Here is a tiny trained network, its code and every weight. The questions are about switching its units off for an input and a class, where a switched-off unit gives its printed mean instead of its output.

import numpy as np


def w(rows, s, z=0):
    codes = np.array(rows[::2]) - 128.0
    scale = np.full(codes.shape[1], s)
    scale[-1] = z or s
    return codes * scale


def f(y):
    return y / 2 * (1 + np.tanh(0.7978845608 * (y + 0.044715 * y**3)))


def log_softmax(a):
    a = a - a.max(-1, keepdims=True)
    return a - np.log(np.exp(a).sum(-1, keepdims=True))


def net(x, mask):
    res = np.array(x, float).reshape(1, 6) / 4 @ E
    y = f(res @ A[0][:, :-1].T + A[0][:, -1])
    res = res + np.where(mask, y, B[0][:, -1]) @ B[0][:, :-1]
    return log_softmax(res[-1] @ U[:, :-1].T + U[:, -1])


A, B = {}, {}
E = w([
[121,139,184,69,64,135,161,181],'x0',
[45,102,168,89,176,193,114,26],'x1',
[176,182,181,2,69,204,126,196],'x2',
[103,118,123,121,104,81,133,113],'x3',
[129,19,171,4,188,54,136,93],'x4',
[132,221,217,171,122,129,3,246],'x5',
],0.006)
A[0] = w([
[84,117,131,201,132,142,70,118,240],'neuron 0',
[116,101,102,117,169,113,142,104,252],'neuron 1',
[65,163,71,132,182,188,134,94,211],'neuron 2',
[84,145,122,133,102,163,146,83,160],'neuron 3',
[100,129,183,246,100,191,149,123,253],'neuron 4',
[191,77,93,91,117,59,111,168,234],'neuron 5',
[156,144,154,117,183,94,92,169,127],'neuron 6',
[123,142,81,166,54,117,171,159,122],'neuron 7',
[111,114,142,111,132,59,114,104,146],'neuron 8',
[158,150,137,178,92,104,143,157,210],'neuron 9',
[94,127,180,106,87,165,143,123,161],'neuron 10',
],0.013,0.0021)
B[0] = w([
[110,157,118,135,92,61,132,163,243],'neuron 0',
[160,160,237,124,57,159,142,37,237],'neuron 1',
[144,89,145,74,53,127,152,210,238],'neuron 2',
[71,39,134,25,81,124,149,221,185],'neuron 3',
[158,178,78,20,92,121,51,147,253],'neuron 4',
[107,237,156,255,173,153,194,132,245],'neuron 5',
[124,59,197,179,227,60,129,151,203],'neuron 6',
[178,49,82,175,120,95,59,136,213],'neuron 7',
[52,95,182,147,115,133,153,38,195],'neuron 8',
[237,209,101,120,174,130,73,69,221],'neuron 9',
[138,90,130,127,114,89,84,126,190],'neuron 10',
],0.0073,0.0063)
U = w([
[216,108,63,149,94,120,151,106,212],'0',
[53,80,90,87,62,162,157,174,2],'1',
[142,200,115,163,142,152,254,92,240],'2',
[120,109,167,79,118,145,184,103,65],'3',
[219,162,99,140,185,128,105,93,103],'4',
[112,173,117,84,94,107,152,177,218],'5',
[131,132,154,205,215,112,159,167,20],'6',
[104,73,138,130,152,129,111,117,240],'7',
],0.0097,0.0022)

Each question gives the input, the list of numbers given to net, and the class t.
The units are the neurons (one row each of A and B). Each row of codes is followed by its name. A weight is (code - 128) times the scale printed after its matrix; where a second scale follows, it is the last column's (A, B and U).
mask holds one flag per neuron, in row order. A switched-off neuron (its flag False) gives its mean, the last column of its row in B, instead of its output. The means were averaged over made-up inputs and are rounded, as every weight is.
A unit's drop is (log p(t) with every unit on - log p(t) with that unit switched off) / (log p(t) with every unit on - log p(t) with every unit switched off).
The circuit of an input: a set's keep is (log p(t) with only the set's units on - log p(t) with every unit switched off) / (log p(t) with every unit on - log p(t) with every unit switched off). Starting from all 11 units, units are removed one at a time, each time the one whose removal leaves the highest keep (on an exact tie, the one counted first), for as long as the keep stays at least 0.8.
units of the circuit, in order: the units of the circuit, biggest drop first
top k neurons: the k neurons with the biggest drops, biggest first
input [-2,1,-8,7,6,-3], class 3: units of the circuit, in order : neuron 1
input [-6,-1,2,2,8,6], class 6: top 2 neurons : neuron 6; neuron 5
input [0,4,-8,4,-8,8], class 5: top 2 neurons : neuron 0; neuron 4
input [-6,6,2,-3,0,0], class 1: units of the circuit, in order : neuron 2; neuron 9; neuron 3
input [-3,4,-4,-3,0,-5], class 1: top 4 neurons : neuron 2; neuron 3; neuron 9; neuron 5
input [6,4,0,2,-2,-6], class 1: units of the circuit, in order : neuron 3; neuron 9
input [2,-2,1,2,-4,3], class 4: units of the circuit, in order : neuron 9; neuron 2
input [8,5,-6,-5,-5,0], class 1: units of the circuit, in order : neuron 3; neuron 2
input [-1,-3,3,-2,2,7], class 6: top 2 neurons : neuron 6; neuron 4
input [-6,-1,-8,0,4,-8], class 2: units of the circuit, in order : neuron 5; neuron 1
input [-2,3,-1,-1,-8,6], class 5: top 3 neurons : neuron 0; neuron 4; neuron 2
input [0,-8,5,0,2,2], class 6: top 2 neurons : neuron 5; neuron 6
input [-4,-5,-3,7,3,5], class 6: units of the circuit, in order : neuron 6; neuron 5
input [-7,2,-8,-5,-8,0], class 1: units of the circuit, in order : neuron 2
input [-4,0,0,5,5,8], class 6: units of the circuit, in order : neuron 6; neuron 4
input [-1,8,-8,2,-3,-4], class 1: top 2 neurons : neuron 3; neuron 2
input [2,-1,-5,-7,-4,5], class 4: top 2 neurons : neuron 9; neuron 3
input [5,2,-5,-4,-5,4], class 5: top 2 neurons : neuron 4; neuron 0
input [-6,7,4,6,0,-8], class 1: top 2 neurons : neuron 3; neuron 2
input [3,-2,-8,5,8,-7], class 2: units of the circuit, in order : neuron 5
input [-5,0,8,-6,3,-7], class 2: top 2 neurons : neuron 4; neuron 7
